[134 141 109 191 156 112 135  70 139  63 155 102  90  90 155]  Keb
[102 145 117 190 151 109 165 143 186 129 130 121 105  98 163]  kese
[106 148 140 168 138 117 155 100 187  92 143 130 107  74 156]  zelun
[101 141 109 191 157 112 164 150 182 135 127 115 104 109 163]  Piret
tail: [165 143]
[186 129 130 121 105  98 163]
tail: [187  92 143]
[130 107  74 156]
tail: [141 109 191 157 112]
[164 150 182 135 127 115 104 109 163]

[141 106 114  95 188] = vol
[126 117  90 108 120] = vebun
[117 150 127 177 123] = tekuf
[151 166 131 189 140] = kifas
[134 168 133 169 150] = Lofav
[103 123  90 108 119] = korod
[103 123  90 156 100] = Tig
[112 111 148 123 117] = moto
[103 123  90 156 119] = Navov
tail: [117 150 127]
[177 123]
tail: [168 133]
[169 150]

[134 133 134 135 138 138 138 137 133 129 123 120 115 109  79  75  81  90
 100 123 124 125 123 121 117 111 110 106 107 110 113 118 124] = pas
[101  97  92  91  91  87  87  87  81  79  76  72  72  67  79  76  81  90
 100  93  89  86  94 119 120 119 119 107 107 130 138 145 157] = rero
[140 131 118 100  87  69  62  66  66  73  88 107 121 132 136 134 128 116
 105  93  88  86  94 102 119 134 151 161 165 166 159 150 139] = zivet
tail: [106 107]
[110 113 118 124]
tail: [93 88 86 94]
[102 119 134 151 161 165 166 159 150 139]
tail: [ 79  76  81  90 100]
[ 93  89  86  94 119 120 119 119 107 107 130 138 145 157]
tail: [136 134 128]
[116 105  93  88  86  94 102 119 134 151 161 165 166 159 150 139]

[120 125 125 107 137 138 142 111 146  63 147]  Bol
[121 126 124 107 140 141 144 112 146  66 149]  larik
[118 133 128 116 135 136 139  97 151  86 142]  fezim
[118 133 125 116 135 136 126  94 144  84 123]  Kof
[123 151 129 135 132 135 136  98 144 148 135]  lav
[120 134 125 110 140 141 144 111 146  79 150]  gaki
[120 141 125 115 140 142 145 105 148  91 150]  vuni
tail: [125 116 135 136 126]
[ 94 144  84 123]
tail: [140 141 144 111 146]
[ 79 150]
tail: [125 110 140 141]
[144 111 146  79 150]
tail: [125 115]
[140 142 145 105 148  91 150]

[149  96  92 151 147 151 154 121 131]  Subip
[ 94 108  93 107 115 110 102 154  95]  Bupe
[125 166  93 107 115 110 103 196 134]  getet
tail: [ 93 107 115 110 102]
[154  95]
tail: [166  93 107]
[115 110 103 196 134]

[ 89 160 119 132 157 146] = dirus
[154 124 129 145 104 111] = Laf
[118 163 156 145  65 163] = bele
[118 163 156 145  65  67] = Pof
[144 164 156 145  65  82] = gos
[157 146 128 145 104  84] = sipur
tail: [129 145]
[104 111]
tail: [144 164 156 145  65]
[82]
tail: [164 156]
[145  65  82]
tail: [129 145 104]
[111]
tail: [124 129]
[145 104 111]

[ 92 167  84  75 107  71] = Val
[140 167  84  75 108 186] = boka
[163 190 114  75 109 186] = gab
[ 88  66 171 195 135  78] = tata
tail: [ 75 107]
[71]
tail: [167  84  75 108]
[186]

[133 149 104 180 138 153] = zuru
[124 114  96 180 137 153] = ven
[107 148 104 181 137 155] = Dova
tail: [180 137]
[153]
tail: [104 181]
[137 155]
tail: [149 104]
[180 138 153]
tail: [107 148 104]
[181 137 155]

[ 75 166  85 131 164 174  76  87  87  77] = Dase
[ 76 166 178 169 105  86 171 179  82 171] = dode
[174 167 174 136 124 111 171 169 159 173] = kifu
[ 83 103  79 130 164 174  76  87 154  80] = firud
tail: [130 164 174]
[ 76  87 154  80]
tail: [ 75 166]
[ 85 131 164 174  76  87  87  77]
tail: [130 164 174  76  87]
[154  80]

[133  91 119 110  95  99 173 108 148 133 100 122 106 121 117 140 141 122
 135 104 162  93 123 133 145 161 128 149 134 153 135 130 129 118 128 117
 114 105 125 144 130 124 113 131 132 115 141 139 136 152 133 113 141 143
 138 115 124 121 109] -> kez
[105 144 152 127 120 130 137 117 119 106 127 110 134 149 128 134 114 135
 150 119 135 130 114 145 121 104 115 140 154 122 126 138 127 157 130 150
 152 140  86 115 129 127 132 117  95 129 113 114 116 109 127 142 133 123
 138 146 131 132 122] -> fugi
[ 99  85 143 127 118 122 127 117 129 140 130 125 118 140 115 128 119 125
 143 107 142 107 135 149 133 144 125 142 127 130 127 119 126 119 103 124
 130 109 111 107 125 117 124 122 114 127 115 135 117 116 125 128 134 130
 168 106 121 111 106] -> ziru
[164 142 119 122 115 125 157 126 145  88 104 120 132 118 123 126 133 132
 118 140 138 134 124 118 135 117 146 129 114 144 136 116 142 149 154 116
 131 136 127 129 128 135 145 139 150 118 140 132 150 139 129 113 126 156
 108 141 142 134 156] -> Sog
[151  89 107 100  77  88 200 100 158 122  81 116 100 114 121 148 149 123
 127  95 180  84 116 136 154 168 139 152 134 161 136 132 134 127 135 117
 108 101 124 164 130 132 109 133 140 102 148 138 147 171 132 102 145 151
 122 122 126 126 113] -> zutub
tail: [133 123]
[138 146 131 132 122]
tail: [141 139 136 152]
[133 113 141 143 138 115 124 121 109]

[128 118 120 120 132 131 111 133 138 124 137 130 122 118 129 125 111  97
 127 149  89 109 145 122 142 116 122] = nonap
[146 106 140 121 135 126 138  62 145 140 117 120 112 108 144 108 112 136
 137 127 166 120 143 133 122 117 116] = muzon
[149 137 116 136 135 135 139 198 150 135 135 133 127 153 128  98 117 135
 123 137 128 170 102 104 121 125 125] = som
[147 106 140 138 114 124 140 198 127 105 121 115 140 121 118 122 113 116
 135 142  90 109 127 143  98 136 129] = vor
tail: [ 89 109]
[145 122 142 116 122]
tail: [147 106 140]
[138 114 124 140 198 127 105 121 115 140 121 118 122 113 116 135 142  90
 109 127 143  98 136 129]
tail: [139 198]
[150 135 135 133 127 153 128  98 117 135 123 137 128 170 102 104 121 125
 125]

[179 178 166 164 164 154 145 138 140 144 143 138 144 137 140 137 135 126
 122 117 108 111 106 110 116 127 124 127 112 107  98  86  79  76  77  82
  80  82  86  94  98 102 106 119 126 134 140 134 135 131 131 128 138 134
 139 146 151 162 168 172 177 180] -> fal
[165 160 140 152 160 166 171 176 178 181 177 169 168 155 155 149 151 144
 142 141 141 137 138 138 135 135 125 129 113 110 106 104  80 116 119 130
 125 118 100  93  98  80  72  78  77  85  86  87  95  93 101 110 118 124
 130 135 135 133 130 127 129 132] -> sor
[179 178 167 166 164 154 145 139 142 144 143 138 144 137 140 137 135 125
 123 118 109 111 106 110 115 126 125 128 113 108  99  87  80  77  77  81
  80  83  85  93  98 101 105 118 125 133 139 134 135 132 131 128 137 135
 138 145 150 162 167 171 177 181] -> ruz
[ 84 144 140 152 160 166 171 176 178 181 177 169 168 155 155 149 151 144
 142 141 141 137 138 138 135 135 125 129 113 110 106 104 110  76  77  81
 126 118 100 102  88  80  72  78  78  85  86  87  95  93 101 110 118 124
 130  96 135 133 130 127 129 132] -> vip
[131 144 140 152 160 166 171 176 178 181 177 169 168 155 155 149 151 144
 142 141 141 137 138 138 116 126 125 129 113 110 106 104 110 116 119 130
 126 118 100  93  98  80  72  78  77  85  86  87  95  93 101 110 118 124
 130 135 135 133 130 127 129 132] -> bine
tail: [94 98]
[102 106 119 126 134 140 134 135 131 131 128 138 134 139 146 151 162 168
 172 177 180]
tail: [116 127]
[124 127 112 107  98  86  79  76  77  82  80  82  86  94  98 102 106 119
 126 134 140 134 135 131 131 128 138 134 139 146 151 162 168 172 177 180]
tail: [76 77 82]
[ 80  82  86  94  98 102 106 119 126 134 140 134 135 131 131 128 138 134
 139 146 151 162 168 172 177 180]
tail: [107  98]
[ 86  79  76  77  82  80  82  86  94  98 102 106 119 126 134 140 134 135
 131 131 128 138 134 139 146 151 162 168 172 177 180]
tail: [79 76]
[ 77  82  80  82  86  94  98 102 106 119 126 134 140 134 135 131 131 128
 138 134 139 146 151 162 168 172 177 180]
tail: [162 167 171 177]
[181]
tail: [126 118 100  93  98]
[ 80  72  78  77  85  86  87  95  93 101 110 118 124 130 135 135 133 130
 127 129 132]

[ 82  89 152  74 149 187 163  65] : rofe
[110 106 178  97 124 170 115 180] : Beb
[120 170 128 101  66 157 154 105] : fet
[186 177 187  74 140  87 166 103] : zepa
[179 191  77 137  89  85 130 151] : Dazu
[112 105 166  82 189 135  86 177] : Veguz
[119 170 128 101  66 135 134 116] : zube
[144 158 173  72  66 135 135 181] : Pire
[ 94 125 167 148  65 181 164  83] : gula
[ 85 171 148 186  82  85 131 151] : tedim
tail: [ 66 135 134]
[116]
tail: [170 128 101  66 157]
[154 105]
tail: [119 170 128 101  66]
[135 134 116]
tail: [106 178]
[ 97 124 170 115 180]

[154 148  93 126 129 159 138 124 109 128 142 127 159 128 148 109 129 118
 134 155 126 128 150 139 147 124 147 118 114] = nuri
[134 114 129 143 147 118 139 120 123 159 130 137 144 113 131 121 141  96
 143 136 114  89 130 134 141 139 111 129 136] = febid
[144 156  93 121 108 113 130  92 155 124 144 121 166 110 130 101 133 151
 131 119 123  83 109  97 101 127 151 174 156] = gozi
[153 139  98 132 154 147 175  93 106 147 150 120 166 109 130 101 123  87
 143 136 114  88 122 130 115 140 131 143 125] = Zak
[135 153 112 114 108 140 148 121 124 102 120 126 136 138 152 127 122 163
 134 148 132 135 127 106 128 113 135 124 131] = miv
[149 151 103 126 106 165 114 132 120 106 154 148 136 120 140 122 138 137
 147 136 135 116 145 134 153 100 155 108 144] = mit
[138 126 116 130 148 148 133 138 106 146 129 117 143 136 138 117 122 102
 120 154 125 148 152 154 144 141 131 115  92] = Kude
[146 126 103 136 162 123 150  98 123 169 146 109 172 121 111 104 125  78
 124 129 111  93 124 139 108 160 131 162 114] = Teteb
[110 142 142 105 100 136 116 145 135  79 113 117  90 155 125 149 108 182
 125 144 140 150 120 115 109 109 141 120 119] = Muv
[128 139 116 115 122 124 129 141 126 122 100 108 144 138 167 109 119 157
 106 164 131 175 147 123 138 137 132 125  93] = mov
[128 126 143 137 116 135 144 119 123 115 146 110 172 119 122 155 144 130
 160  98 131 103 112 111 141  99 111 108 179] = dafos
tail: [143 136 114  88]
[122 130 115 140 131 143 125]
tail: [110 130 101]
[133 151 131 119 123  83 109  97 101 127 151 174 156]
tail: [154 148  93]
[126 129 159 138 124 109 128 142 127 159 128 148 109 129 118 134 155 126
 128 150 139 147 124 147 118 114]
tail: [109 141 120]
[119]
tail: [106 147]
[150 120 166 109 130 101 123  87 143 136 114  88 122 130 115 140 131 143
 125]
tail: [146 109 172]
[121 111 104 125  78 124 129 111  93 124 139 108 160 131 162 114]

[140 122 113 119  78  89 121 141 129 113 138  82 110 115 107 114 145  72
 151]  vur
[131  97 119 118 113 164 134 154 132 148 154 143 161 127 135 146 128 147
 112]  Tidi
[140 122 113 119  78  89 110 141 129 113 138  90 110 115 107 114 145  72
 151]  pim
[132  97  98  99  79 108 100 123 113 105 122 105  93 127 108 114 145  83
 148]  liv
[132  97  98  99 145 108 100 123 113 105 122 105  93 127  94  93 118  83
 148]  duviz
[144 130 119 118  78  89 111 154 132 148 154 159 137 167 113 118 153 130
 165]  Muda
tail: [ 78  89 110]
[141 129 113 138  90 110 115 107 114 145  72 151]
tail: [ 99  79 108 100]
[123 113 105 122 105  93 127 108 114 145  83 148]
tail: [127  94]
[ 93 118  83 148]
tail: [141 129 113 138  90]
[110 115 107 114 145  72 151]

[ 72 132 117 123] = telu
[133 125 111 126] = niz
[116 126 127 133] = kigud
[ 72 133 117 123] = tev
[130 121 123 131] = ret
tail: [116 126 127]
[133]
tail: [ 72 132]
[117 123]

[131 124  70 130 125 131 132 127] -> rapof
[133 138 135 127 140 123 136 127] -> limip
[127 135 116 129 147 129 126 125] -> dotob
[128 124  70 130 126 157 126 126] -> rol
[130 124 101 123 110 131 126 125] -> Difo
[127 128 117 129 142 124 131 127] -> buvuv
tail: [117 129]
[142 124 131 127]
tail: [110 131]
[126 125]
tail: [124 101]
[123 110 131 126 125]
tail: [127 140]
[123 136 127]
tail: [131 124  70 130]
[125 131 132 127]
tail: [124  70 130 125]
[131 132 127]
tail: [135 116 129 147 129]
[126 125]

[187 136  87 126] -> gogu
[191 136  88 126] -> Fepit
[191 136  89 126] -> Lezum
q: [187 136  87 126]
gogu
tail: [136  88]
[126]
tail: [136  87]
[126]
tail: [187 136]
[ 87 126]
q: [191 136  89 126]
Lezum
tail: [191 136  89]
[126]

[132 129 118 109 123 120 135  95 141]  vene
[155 109 116 108 136 158 131  85 111]  Sidib
[166 148 116 107 114 133 102  67 158]  rosik
[150 152 151 124 105 139  97  77 115]  Sop
[133 152 150 130 113 130 106  66 128]  fev
[166 148 115 128 123 121 106  67 128]  lokoz
tail: [123 121]
[106  67 128]
tail: [116 107]
[114 133 102  67 158]
tail: [166 148 116]
[107 114 133 102  67 158]
tail: [128 123]
[121 106  67 128]

[124 140 121 103 126 140 127 138 121 107 134 135 126 105 114 127 129 123
 137 118 130 145 144 137]  gat
[127 151 142 122 122 147 132 157 132 105 144 141 124 108  91 118 102 114
 141 117 130 145 145 141]  vobig
[128 125 129 118 122 138 128 148 124 114 139 139 119 121  98 121 106 123
 132 122 133 130 131 139]  Veliz
[138 115 132 133 129 126 126 124 127 134 131 119 134 141 126 139 127 125
 129 134 122 123 122 130]  ked
[126 136  84  91 129 117 110 138 121 107 134 134 104  98 138 141 182 145
 110 134 120 175 165 127]  fika
[129 130 143 130 128 122 132 115 119 137 130 117 147 138 125 130 123 122
 137 132 125 123 127 129]  ronog
[124 121 141 134 125 131 125 134 121 135 132 128 139 146 141 136 123 131
 137 133 127 134 120 133]  sager
[128 125 129 118 122 138 128 148 124 114 139 139 119 121  98 119 125 131
 121 125 127 133 147 131]  nas
tail: [130 143]
[130 128 122 132 115 119 137 130 117 147 138 125 130 123 122 137 132 125
 123 127 129]
tail: [138 121 107 134 135]
[126 105 114 127 129 123 137 118 130 145 144 137]
tail: [130 145 144]
[137]

[101 110 128 194 128  96 115 126 128 125 128 113] = garop
[133 144 136 115 148 121 136 122 134 136 145 135] = viruf
[101 110 128 194 128  96 115 126 128 125 128 148] = rikop
[128 131 128 137 118 120 154 128 133 142 135 128] = banum
[128 136 122 122 118 120 153 122 133 135 145 148] = rubat
[133 125 136 115 148 121 136 122 133 136 145 135] = gatez
tail: [133 142]
[135 128]
tail: [118 120 154]
[128 133 142 135 128]
tail: [135 145]
[148]
tail: [133 144 136 115 148]
[121 136 122 134 136 145 135]
tail: [122 134 136 145]
[135]
tail: [154 128 133 142 135]
[128]
q: [128 136 122 122 118 120 153 122 133 135 145 148]
rubat

[125 118 145 147 168 124] -> Dem
[125 118 145 148 168 124] -> meli
[118 118 155 149  77 126] -> memed
[118 118 145 148 169 126] -> Tur
[125 118 145  79 129 123] -> Povup
tail: [118 145 147]
[168 124]
tail: [148 169]
[126]
tail: [118 145 148 168]
[124]

